Each row has a class, written after it, and each block has its own classes.
[-188  159   41  158 -196  -59  -57   -1   22  109   73   32   -1   88
    8 -111    8  -55  196  -36   48    5  -23 -141 -114  154  121  121
  121   13  -96   -2]	W
[-368  260  110   63 -196   65 -304 -216  -40  232    0 -230 -463  419
  282  -61  109   79 -170 -103  163  181 -387 -206  -64 -224 -251  310
  152  182   24  355]	S
[  -7  -42   55   34 -109  -62  -72   83   37  -16   98   -3 -107   18
 -148   13    4 -137   67   -5   -3  -12  104  -37   30  163  -40  117
   37   28  100   63]	M
[ 446 -148 -329  192  188 -244 -506  157  172   51 -200 -245  171  -21
 -402  -34  500  569 -108 -298  -69  197 -631  103  -81  211  -85  142
 -203  133 -121 -170]	Y
[ 216 -423    4  -80  259  215  -15  431 -136 -161  -35 -184   15   34
    3  -28  166   40 -288 -362   10   49  166   -4   18 -120  -69  105
   20  -63  154 -300]	T
[-247  301   29   52 -211  -17   63  -99  -61  248  -19  -29   88  148
   95 -128   29   50  116 -143   26   31  137 -185 -231   14  155  144
   26    0 -105  -74]	Q
[-199  165 -136   -2 -202   58 -118  163 -139  123   50  -14  -43  217
  -20  -95  129  236   58 -192  -71   72  144 -170 -196   90  205  217
   24   47 -117 -341]	M
[  82   77  162    4  -69  101  121   -6   -6   87 -259 -103  297  -21
   20  -13  -24    5  -66 -411  -17   75   28  -49 -357   38 -333   -6
  -16 -309  289 -293]	X
[  85  -88  -15  132   16   29  -56  162   34   -9   30 -478  -78  176
   28  -55  213   48 -248 -222  167  264 -135 -159 -310  -61 -203  308
   74  149   13  -83]	W
[-205   10   90  149 -118  140  146  -57 -219   96   34  152   25  -52
  122 -173  -25 -252  145 -203   29  -55  256 -293  -14 -206   81  -11
   63  -57   64  -71]	Q
[   9  -92   90  -17  -91  -19  -36   58   13   12   72  -19 -106   24
 -176  -22  -61 -127   74   57   61   17   74  -86   15   88  -50    6
  -38   27  121  136]	D
[ -30  -61   43  -28  -98  -77  -80   22  -30   -8   87   16  -91    4
 -193    2  -43  -85  104  111   30   -7   87  -78   26   53  -96    8
   -9   39   63  200]	T
[-185  413   32   53 -272  -32   48   65  -54   53   60   42   40   45
   78  -64  -65   40  175  -87  -64  -23  123  -17 -153  269  -41   83
  182 -159   13   28]	M
[-119  431   40  -74 -286   41  136 -470  109  257  -92  163 -606   56
  163   73 -109  203  -78   49   34 -164   27   64  -48  162  341  194
  108   48 -176  385]	C
[ 246    3  184   25   62  173   81 -111  162   68 -133  -59  -96 -150
  -70  -33 -105 -115  -57 -175   74   13 -139   86   74  -16  -63 -168
  -65  -95  202  249]	Z
[ -31  104  -80    5  -55  -69  156  -84  103  -32  -10   91 -183   28
   10   55  -86   34   47  -87   12  -26  119   81  -66   35   64   36
  106   71  -42  -26]	C
[-207 -164  -64   22  -26 -263  228 -819   79  108  -85   73  513  -17
 -165  191   90  191   44 -213  172  288  167 -387 -342 -345  -76  -13
 -281   50  -82 -427]	W
[ -99   82  -23   19 -100  -34 -143  131  -16   99   54  -65   94  136
  100  -86   98  187  -54 -165   -9   58   -9  -59 -115  315   94   51
   85  -93 -234 -228]	M
[ -53   53  -50   55  -59 -131  187 -173  159   13  -40   77  -83   48
  -48   71  -65   -6   49  -86   36  -32   63  -24 -101   52   41   83
   92   83  -36  -50]	W
[ -59  -53  109   16 -141  -85  -36  107   -4  -22  105   13 -101    4
  -93  -33  -42 -186  109   27   36  -32  146  -64   67  122  -81   39
   37  -37  135  207]	D
[ -67  -57  117  -28 -136  -27  -35   16   11   16   87   26 -104   22
 -202   -5  -91 -205  145  110   32    4   79  -48   53  109  -67  -24
  -16   11  144  187]	X
[ -37   80 -100   15  -44 -139  177  -79  100  -15    0   53  -61   56
  -17   47  -61   42   39  -91   30  -12   89   30  -98   19   -3   43
  106  118  -72   -5]	M
[ -67   12   58  -58 -150  -35  -26    6  -60  -16  150   43 -102  -34
 -151   17 -104 -197  126   90  -10  -22  229 -107   51   52 -129  -34
   18   -6  115  159]	Y
[-376   48 -188  263  -16 -204  -64  355   80  -34  -39  -49  606  101
 -176 -231  252  113  541 -183 -196    2 -326  -22  159  222   -4  -39
   18  -68  245   91]	Z
[ 364  -47  -95  -78  446  248  371   25  404  -96 -557   51  438  258
 -395   80 -175  117  309 -241   90  123 -291   93   93 -356  314 -534
 -380   68  322 -390]	W
[ -77  -46  101   23 -116 -111  -66   61  -14  -12  128   10  -53    7
 -123  -21  -20 -158  114   70   22  -18  114  -65   50  118  -61   52
   26   13   94  161]	X
[-163  184  -12   20 -117   93 -141  180  -83   48  -69   41   68   45
  -23 -128   62  120   76 -186  -81   -4  -44   44   -1  157   48  -13
   54 -122  -10  -71]	X
[ -95   23   96   85 -177  -71  -63   27   13   26   88  -25  -48   25
 -132  -43  -39 -107  132   78   29   -4   46  -83   -8  155 -111   70
   27   24  119  212]	T
[ -86   93  -85   31  -65 -136  165 -114   43   35  -35  108  -66   37
  -14    9  -34   63   84  -91  -12  -26  140  -37 -113   31   95   47
   66   54  -76  -96]	Q
[-115  626  115  239 -246  229  136  -19 -177  256  -69  -51 -306  152
  478 -175   13  334  -14 -272  176   80  149 -106 -254  106  394  324
   35   83 -139 -112]	X
[-102   55  146   21 -179  -69  -30   14  -20   55   60   56  -95    5
  -91  -61  -68 -143  208   33   27   -5   90  -83   60  113  -20   -6
   27   -8  109  257]	S
[  10  485  126   70 -314  190 -306  -46  -70  173  -22  -63 -710  174
  456  -81   52  338 -149 -181   10  169 -166   44   91 -107  -14  158
  177  -67  -86  227]	C
[ -74   79  -29    2  -56 -176  203 -100  117  -18   11  109  -73   33
   -2   53 -129    5   78  -41   37  -52  114   40  -56   62   30   16
  108   72  -60   37]	W
[ -56   84 -121   18  -80 -105  178 -113   89  -13   63   74 -127    9
  -20   78 -104  -14   37  -50   -3  -51  161  -23  -72  102  -36   45
  127  110  -57  -27]	S
[-336  555  -98   97 -582  152   47   22 -129  -80  452  -35 -509   91
  190    4 -176 -101   89  236  -95  -57  205   -5 -105  702  -93  138
  478 -171  -63  367]	T
[ -42  188   90  -20  -72  333  133 -125 -213  272 -286 -157  189  -19
   88 -109  149  196    8 -523   30  235  163 -304 -295 -400  -15   88
 -240 -147  250 -315]	S
[  22  -20   17  -14 -119 -101   21   19  -29  -40  168   26 -121  -32
 -140   51 -103 -162  110  117    5  -10  243  -75    3   98  -74   29
   -5   80   66   72]	W
[-155  259   29   14 -228   18  -40    0  -32  168  120   41   17  -32
  110  -71  -64    0  185    7  -62  -37  102 -110  -19   39   81   36
   73  -83  -95   26]	C
[-132  528  250   -1 -132  113  130 -267  -88  395 -312  110 -157   91
  185 -234   54  357   49 -453   94  132  -40  -31 -160 -210  379   54
  -64 -158  -38   79]	W
[ -74  229  -59   61 -206   13  -92   67 -183  141   81  -50   12   74
   81 -138   78  155   41  -90  -37   90  142 -146 -175  113   -3   78
   44   -7 -139 -143]	D
[   6   65  -89   31  -57 -122  102  -23   82   15   39    2  -83   49
   22   37  -27    1   -4 -101    6   -3  101   10 -139   89  -60   91
  143   74  -92  -89]	M
[ -70   67  -62   41  -46  -53  179  -95   98    5  -12   33 -128   76
  -67   21  -93    7   59  -24   44    3   81  -10  -78  -21  -18   39
   93  148   -6   31]	T
[ -52   46   71   31 -192  -70  -72   54   28   43  145  -26  -86   13
 -144  -47  -75 -163  175   89   21  -10   52  -43   21  230 -101   -6
   52   13   90  275]	Y
[ -93  412   55   88 -111 -202  187 -144   29   60 -334  125  138  106
  -27  -25   25  207  148 -324  -49   32  172   88 -146   50   60   90
  -24   90   74  -99]	W
[  -1   -2  -65  -40 -186  182 -401   50  -76  -67  327 -358 -225  204
  182  -23   51   28 -453 -104  -69  190 -107  -49   86   92 -560  -79
  305    4 -117  159]	Q
[-369 -122 -277 -240 -154 -334 -388 -185  -55 -145  192 -103 -246  147
 -179  123  202  329 -359   95   -5  -31  -97  -16  -63  432 -359  113
  225   18 -326  421]	C
[ 148 -158  -16   20   53   99  -76  243  -68  -77  -61 -123  181   24
 -300  -64   54  -12    7 -119  -37  110  -87  -75   34   26 -159 -129
 -104   44  156 -106]	X
[-159  380   61   63 -213  170    8  129  -94  148   58   71 -119  144
  218 -161  -48   89  102 -180  -25  -24  168  -22   21  110  257   64
  127  -20  -80  -41]	M
[-238   -6 -198   71 -174   49 -103  159   58  -68  356 -163 -336  171
  170   28  -17 -145   38  -41  -59   40   13  -71   51  301  -78   60
  312  120  -92   41]	T
[ -77    0   45   -2 -149  -86  -44   53    3  -57  160  -32  -71   50
 -143   -1  -85 -172  113   79   19   -3  120  -42   41  165 -185    4
   67   27  115  255]	Z
[-258  603  142  125 -306  -43  -65 -300  253  412 -283   27  -48   64
 -151 -137   46   79  402   30  -68  -43 -515  223   -4  258  215  140
  -65  -61  208  642]	Q
[-473  310  -23  265 -306 -116  108  104   77  373  -18 -275  133  379
   77 -275  117 -118  314 -299   94   93   27 -377 -388  -10   21  326
   63  231   76  -11]	M
[ -51   18  101   11 -216  -68  -36   32    6    0  161   38 -159  -10
  -73    6 -103 -204  164  130   27  -45  108  -83   11  159  -49   27
   60  -44   94  235]	M
[-168   75  225  221 -280  242 -266   -7 -124  286  -82 -165 -487  307
  104 -270  261  224  -23 -292  101  297 -176 -417 -141 -215  126  335
   89   17   66  -54]	T
[ -32  -16   73   31 -109  -89   10   42   18  -44   57   35  -72    7
 -150    6  -81 -131  139   59   38  -16  128  -46   39  164  -80   -1
   13   49  116  142]	Y
[ -94   12  -78   22  -82 -173 -380  -92  -10  199 -239  -50  -36  243
 -393  -65  303  366   63 -257  -38  329 -253 -220 -386   38  -46  212
 -105   54  -80 -501]	W
[ -25   10   14   65  -78  -69 -110  203    2   99  -28  -57   32  135
  -26 -105  156  153  -33 -238   25   61   91  -72  -82  105   98  221
   74   12 -151 -225]	Y
[ 471 -381  -34   54  318 -106   58 -194  110  140 -399  -80  414   88
 -450 -139  183  638 -212 -106  410  189 -361 -115 -173 -276  -76 -143
 -328   69 -188   56]	T
[ -67  -29   99   -1 -131  -66  -92   99  -38   16  101    0  -97   38
 -126  -45  -11 -117   85   26   17  -10   96  -99   40  124  -74   53
   33  -34   97  149]	Y
[ 172  265    2  146 -188   79   28   47   52  169 -394   32   45   -4
 -144 -141  165  290  101 -363  -89   22  -87   30 -230  152  250  111
  -35  -70    9 -162]	M
[-154  -13   79   19 -166  -82  -34   18    7  -33  134    4  -58   21
 -126    7  -62 -164  113   62   21  -26  145 -100   33  203  -89   54
   38   26  121  174]	S
[  40  -79  151   65    1  205   97  161   69  223 -347 -104  101  106
 -194 -121   35  189   73 -343  201  112   29 -182  -37  -95  320  125
 -289  207   38 -176]	T
[-115    8   -5  170 -295   57 -442  544  -32 -293  406  -89 -537  158
  145 -131    7  -87  -70   79  -54  -81 -132  171  401  640 -109   41
  491   -4  -99  514]	Q
[-188  238  -67  130  -62  129  147 -322  -95  233 -194 -139 -175  160
   87   24  263  372 -243 -291  -48  176   82 -266 -415 -136  200  555
 -158  187  118 -581]	D
[  55  551  196  175   29  282  -52  212 -121  373  -46 -232 -347  164
  707 -286   56  104  155 -189   16  170 -279  128   83 -224  151  112
   88   29  100  204]	Q

Next block, with new classes.
[-302  -71  -62  -76   -4   14   42  139 -518 -231  127  -75  252   34
  -83  115 -206    2  211  -66  223 -164  -19  -39 -185   27  109 -412
 -100   62  166 -201]	V
[-428 -102  -69 -198   32  155   36  -36 -375  -96   26   -1  168   -3
 -261  230  -73   85  236 -248  177 -151 -241 -150  191  206   15 -214
 -131  -27  315 -261]	K
[-483 -460  111 -747  189  429  303 -189  573  384 -415 -263  651 -145
 -322 -422 -118  -55   16  614  413 -550  141  194 -373  199 -133  178
  241  101 -321  138]	K
[-402 -402   21 -589   58  425  296  -96  448  449 -415 -232  552 -208
 -294 -322   79   44  -39  701  425 -571  268  106 -342  127 -178   61
  284  154 -255  103]	G
[-660   13  109 -134   99  238 -189 -114 -166  173 -552  343 -139  115
  519  270 -262  102   51  175  -49 -193 -214 -194  377  -77 -339 -514
  156  -54  -64 -223]	R
[ 213   74 -149  398    1 -162   77 -393  207 -227  -60  115  159  174
 -523  455  -21  -83 -242  -80  211  239  -81  105  753  121  -93 -450
  209  181  490 -615]	E
[-265  -63 -117 -125   61    4   64   47 -681 -256  158    2  242   -9
 -154  113 -253   -6  331 -153  301 -125 -129   78 -131   97  115 -476
 -116  -38  220 -214]	K
[ 140   88 -191  208   91 -196   77 -465  145 -255 -152  361   81  199
 -322  356  -97 -159 -109 -133  196  333 -155  221  717  153 -119 -456
  378   54  363 -618]	R
[-189  -52 -138   12   55   22    8  105 -570 -181  157    2  130   20
  -95  148 -171   56  213  -83  162  -40  -61   25 -136   25  113 -366
  -75  -24  215 -156]	H
[-288   43 -110  -73   71   68   17  134 -603 -295  192  -50  267  -17
  -95  123 -208   32  210 -154  222  -73  -20 -120  -57   65  120 -470
  -90  110  264 -258]	E
[  29  154 -198  246  121  -73  165 -536  263 -173 -165  338  -16   63
 -391  364   63 -139 -146 -245  151  205 -153   27  757  181 -190 -410
  280  276  442 -679]	P
[-461 -404  140 -670  148  344  220 -232  557  396 -414 -227  573 -129
 -426 -483   64  -80  -57  575  334 -568  214   50 -403   93 -126  213
  177  154 -273   86]	A
[-491  -16  165 -163  107  215  -96 -110 -271  143 -471  357   98  102
  409  204 -353  140   88  103   82 -123 -331   66  271    6 -235 -439
   41 -111 -106 -142]	G
[-663  -12  192 -131   48  296 -115   -1 -187  242 -606  359 -174  181
  640  226 -290  129   25  321  -16 -250 -260 -165  183  -61 -320 -361
  235 -155 -216 -128]	H
[ 116   69 -132  316    6 -147  111 -441  219 -202 -146  153  158  147
 -437  367  -33 -111 -240  -66  207  259  -52   92  770  131 -126 -411
  254  144  404 -634]	K
[-271  227  530  196 -169 -549  -50  271  129 -248   32  311  215  442
  311 -130  -62 -462 -166 -253 -137 -328 -305    0 -374 -326 -141  -54
 -180  176 -199 -243]	P
[-308  -58  -62 -102   90   71  -14   52 -519 -186  126  -46  200  -51
 -116   71 -209   20  187 -111  210 -139  -37  -87 -138   37   67 -392
 -131  103  174 -191]	G
[-642   89  155 -140   32  202 -181   18 -235  119 -590  270 -115  231
  586  272 -271  155  -14  138  -46  -97 -231 -235  336 -122 -306 -487
  188 -208  -64 -135]	U
[ 157  109 -143  347   50 -137   80 -425  282 -270 -109  100  136  199
 -419  343  -63 -103 -285  -72  117  344  -16   50  788   75  -73 -376
  292  112  407 -616]	K
[-559 -169   77 -496   86  389  170 -170  706  361 -463 -185  377  -94
 -281 -253   54  -22 -161  420  188 -671  -38 -132 -132   65 -286  107
  178  255 -138   63]	U
[-539 -423  110 -722  126  439  222 -193  622  416 -396 -173  546 -123
 -349 -353  -45  -25  -25  606  351 -654   50   91 -300  211 -147  234
  201  110 -300   98]	H
[-346  218  508  208 -186 -488  -61  263  101 -268    5  285  224  428
  341 -123  -40 -443 -208 -305 -160 -374 -260 -104 -441 -319 -150  -97
 -224  288 -214 -201]	G
[-481 -209   88 -523   96  389  255 -159  719  403 -399 -229  449 -111
 -304 -318   30    0 -122  404  315 -686 -155   -2 -261  142 -297  218
  151  222 -126  154]	U
[-386  -17  -74  -46    5  160    0  -47 -436  -66   41  -41  123  -55
 -315  242   93  122  152 -366  106 -124 -212 -300  164  150   16 -254
 -220  121  370 -256]	H
[-524 -426  122 -733  124  468  243 -189  553  453 -511 -140  603 -163
 -283 -392  -34   -4  -22  603  375 -553  105  133 -288  218 -196  249
  236  120 -314   99]	V
[-412   40  -22  -63  -21   92   51   32 -429 -185   21  -37  105   48
 -192  203  107   60  172 -383   27  -88 -171 -353   65   60   72 -219
 -163   60  301 -209]	F
[-612   23  148 -174   88  164 -134 -170 -264   87 -517  357  -61  155
  472  268 -234   51   60   72   10  -70 -186 -132  402  -62 -337 -588
  115 -139  -36 -292]	G
[  99  137 -213  349   40 -177  162 -483  155 -209 -159  361    1  117
 -408  389  165 -149 -158 -222  152  282  -59   41  699  131 -133 -451
  331  266  426 -685]	R
[-297   42 -152  -56   27   87   48  100 -675 -209  132   13   94  -83
  -33  141  -95   48  281 -146  204  -71    5 -144  -97   74  110 -393
  -94   72  245 -240]	P
[ 219  136 -186  425   -3 -235   67 -267  116 -318  -18   96  258  244
 -507  395  -95  -64 -279  -87  179  350  -64  139  827   96  -17 -485
  274  120  509 -621]	R
[-204  -93 -116 -112   74   31   -3   72 -522 -187  164   18  204  -24
 -180   50 -239   12  251  -23  254 -167  -91  106 -180   83  116 -328
 -105  -10  201 -155]	V
[-474  -29  -66 -162  -26  197   24    9 -373 -113  -29   23   73   21
 -129  338    0  113  222 -324   64 -101 -263 -287  304  165  -13 -272
 -120  -17  337 -268]	V
[-500 -541  194 -803  126  414  252 -199  676  434 -434 -240  607  -96
 -296 -363 -140  -58   41  626  426 -616   40  155 -380  225 -136  281
  223   51 -362  155]	R
[-127  390  387  655 -131 -437 -117  291  289 -236   73  351 -186  502
  448  -71   86 -346 -392   -3 -277 -406 -260 -241 -536 -443 -117   26
   26  423 -108 -239]	E
[ 190  195 -126  417   11 -203   69 -329  169 -322  -92  147  151  249
 -396  352  -33 -118 -296  -93   79  406  -20   66  803   38  -47 -387
  291   60  443 -618]	K
[ 144   22 -173  350   35 -116   56 -414  235 -201 -115  106  242  161
 -527  376 -107  -63 -249  -52  181  211  -69  136  803  126  -97 -444
  220  189  457 -634]	R
[-490 -287   38 -475   97  417  257 -110  735  368 -384 -168  486  -83
 -266 -252 -110  -11 -110  579  283 -748  -70  122 -269  153 -218  196
  194  217 -192  147]	K
[-521 -416   89 -813  191  464  219 -225  638  402 -430 -114  583 -154
 -394 -359 -146  -19   31  584  401 -684  -15  161 -276  282 -140  243
  206   78 -257  122]	F
[-177  517  411  628 -122 -530 -157  286  159 -351   69  222  -24  529
  379 -104  135 -367 -444 -202 -252 -244 -195 -353 -343 -486 -142 -191
  -17  444  -12 -305]	E
[ 174  131 -130  438   25 -226   70 -334  199 -272  -82   79  165  210
 -501  307   38 -144 -354  -46  118  345   84  -15  711  -22  -55 -452
  275  206  438 -654]	A
[ 180   77 -151  362   65 -145  141 -435  236 -217  -43  102  196  131
 -531  318  -51 -110 -260  -92  222  289  -78  116  698  146  -85 -373
  221  217  428 -626]	H
[-348  365  389  626 -163 -476  -98  289  187 -275   16  344  -23  470
  368  -21   74 -376 -399  -88 -247 -441 -189 -284 -305 -432 -146 -175
  -68  551  -78 -377]	A
[-604   72  208 -187  112  212 -186 -149 -200  189 -597  292  -40  170
  479  201 -232  124   37   87   -1  -57 -348 -124  427  -85 -373 -411
  112 -220  -46 -176]	P
[-310   -9  -76  -62    0   32   65  160 -628 -207  152  -55  257   15
 -100  138 -186   32  228 -151  277 -112 -122  -63 -129   78   82 -416
 -133   18  208 -216]	H
[ 161   81 -172  384   36 -130   96 -344  249 -217  -83  126  183  171
 -504  370  -62  -83 -273    7  185  232  -69  129  709  113  -75 -394
  262  204  459 -612]	V
[ 335   72 -191  375  -38 -232   88 -378  152 -261  -18  181  104  223
 -515  477   17  -68 -192 -178  134  430 -145  212  805  166   -6 -350
  222  -13  526 -558]	V
[-312  271  466  272 -153 -577  -49  268  193 -311   37  308  150  456
  271 -145  -64 -470 -235 -222 -171 -414 -209 -106 -384 -388 -138 -164
 -130  314 -143 -304]	U
[-462  255  515  216 -142 -528  -45  237  210 -240  -28  297  170  444
  280  -76   42 -468 -240 -309 -182 -360 -195 -204 -236 -338 -214 -181
 -157  334 -157 -328]	H
[  34  218 -275  245   53 -124   96 -437  111 -184 -205  445  -53  125
 -404  393  142  -82 -147 -148  152  293 -118   17  899  194 -172 -408
  444  125  490 -703]	R
[-281    6 -143  -18   86   10   71  116 -518 -246  207    3  162   -3
 -174  104 -149    3  229 -149  216 -132  -94  -54 -119   42  115 -374
 -106  100  305 -241]	P
[-420 -264   33 -497   85  329  235 -172  560  383 -355 -200  535 -145
 -346 -348  -13  -37  -94  511  353 -674    8   93 -314  107 -251   85
  135  231 -148   74]	A
[-448  -58  219 -232  148  170 -100 -165 -184  147 -484  336   43  129
  368  149 -362   72  131   40   66  -92 -333   38  285   41 -244 -345
   67 -177 -105 -176]	F
[-394 -281  -27 -534  165  429  249 -168  770  363 -271 -155  463 -144
 -448 -310  -84  -10  -93  576  318 -771 -115  157 -299  191 -192  238
  185  215  -99  160]	G
[ 171   75 -169  295   39 -148  105 -462  182 -217  -92  220  106  168
 -503  390   40 -108 -199 -110  177  318 -106  128  774  167 -113 -354
  283  110  466 -657]	G
[ 123  132 -201  364   13 -117  152 -465  129 -213 -150  337   26   63
 -358  468  150 -113 -184 -206  120  308   23   23  822  126 -149 -533
  283  280  439 -694]	E
[ -25  136 -186  244   71 -114  196 -458  208 -226 -197  409   23  138
 -338  434   19 -178 -122 -159  172  172 -116   90  820  187 -186 -519
  369  195  422 -728]	K
[-584 -258  106 -580   60  551  218 -137  689  456 -469  -90  392 -142
 -239 -161   10   58  -79  504  272 -759 -188  -30 -169  235 -276  308
  194  186 -200  174]	E
[-349  -80  189 -262   81  145  -54 -137 -332  167 -470  364   61  152
  423  190 -392  155  239   58  145  -16 -484  197  204   96 -184 -268
   73 -348 -131  -43]	F
[-245  257  467  343 -187 -609  -49  251  133 -283   55  367  115  440
  314 -151   37 -487 -233 -212 -169 -357 -178  -72 -433 -410 -125 -132
 -157  302 -177 -317]	P
[-524  -36  -50  -94   62  176   27  -38 -229 -126   28   -4  102   35
 -286  202    4   34  134 -258   68 -257 -226 -338  118  101    5 -207
 -147  135  341 -344]	K
[-288  241  448  263 -124 -583  -37  218  167 -294   57  322  121  453
  275 -131  -27 -513 -189 -242 -154 -333 -207  -39 -294 -328 -193 -151
 -122  226 -106 -332]	K
[-401   -8 -152    8   28  217   52    8 -382  -99   44  -42   43  -82
 -201  223   15  105  148 -281   57 -221 -143 -331   68   91   19 -325
 -147  214  340 -206]	H
[-364    8  -56 -152   66  209   -1  -24 -239 -142   79  -51   63   -2
 -171  192  -77   80  135 -267  103 -136 -276 -328  148  144   16 -186
  -74   55  314 -234]	G
[-550  -16  209 -211   69  260 -164 -166 -142  223 -604  341 -197  163
  619  265 -266  141   77  124  -35  -69 -347 -123  336  -33 -321 -313
  158 -279 -146  -94]	P
[-535  -59  104 -233   95  236 -131 -148 -210  170 -529  342  -83   98
  541  260 -358  115  126  190   33 -150 -281   40  219    3 -275 -449
  131 -171 -143  -87]	U
[-623  -65  177 -269  139  303 -101 -159  -64  225 -589  395  -98  134
  528  211 -355   74  114  266   40 -263 -338   -2  258   15 -348 -394
  192 -164 -150 -167]	V
[-330  261  436  342 -170 -547  -70  282  180 -258   32  307  176  431
  306 -132  -53 -436 -245 -219 -194 -463 -239  -82 -466 -378 -144 -130
 -198  388 -161 -205]	R
[-526   -7  -25 -155   -1  231   32   -6 -360  -89  -22  -85   95  -62
 -199  234  101  120  178 -347   72 -189 -188 -412  150  125   12 -217
 -171  141  329 -206]	U
[-415  -43  149 -145   83  179    0 -108 -140  182 -431  291   11  107
  392  197 -254  108  118  119  110 -141 -300   26  177   34 -220 -394
   94  -74  -64 -156]	V
[ 110   72 -126  383  -13 -144   68 -424  190 -214 -154  115  263  166
 -423  373 -107  -96 -301  -40  221  226  -94  154  754  110 -155 -459
  204  184  378 -641]	K
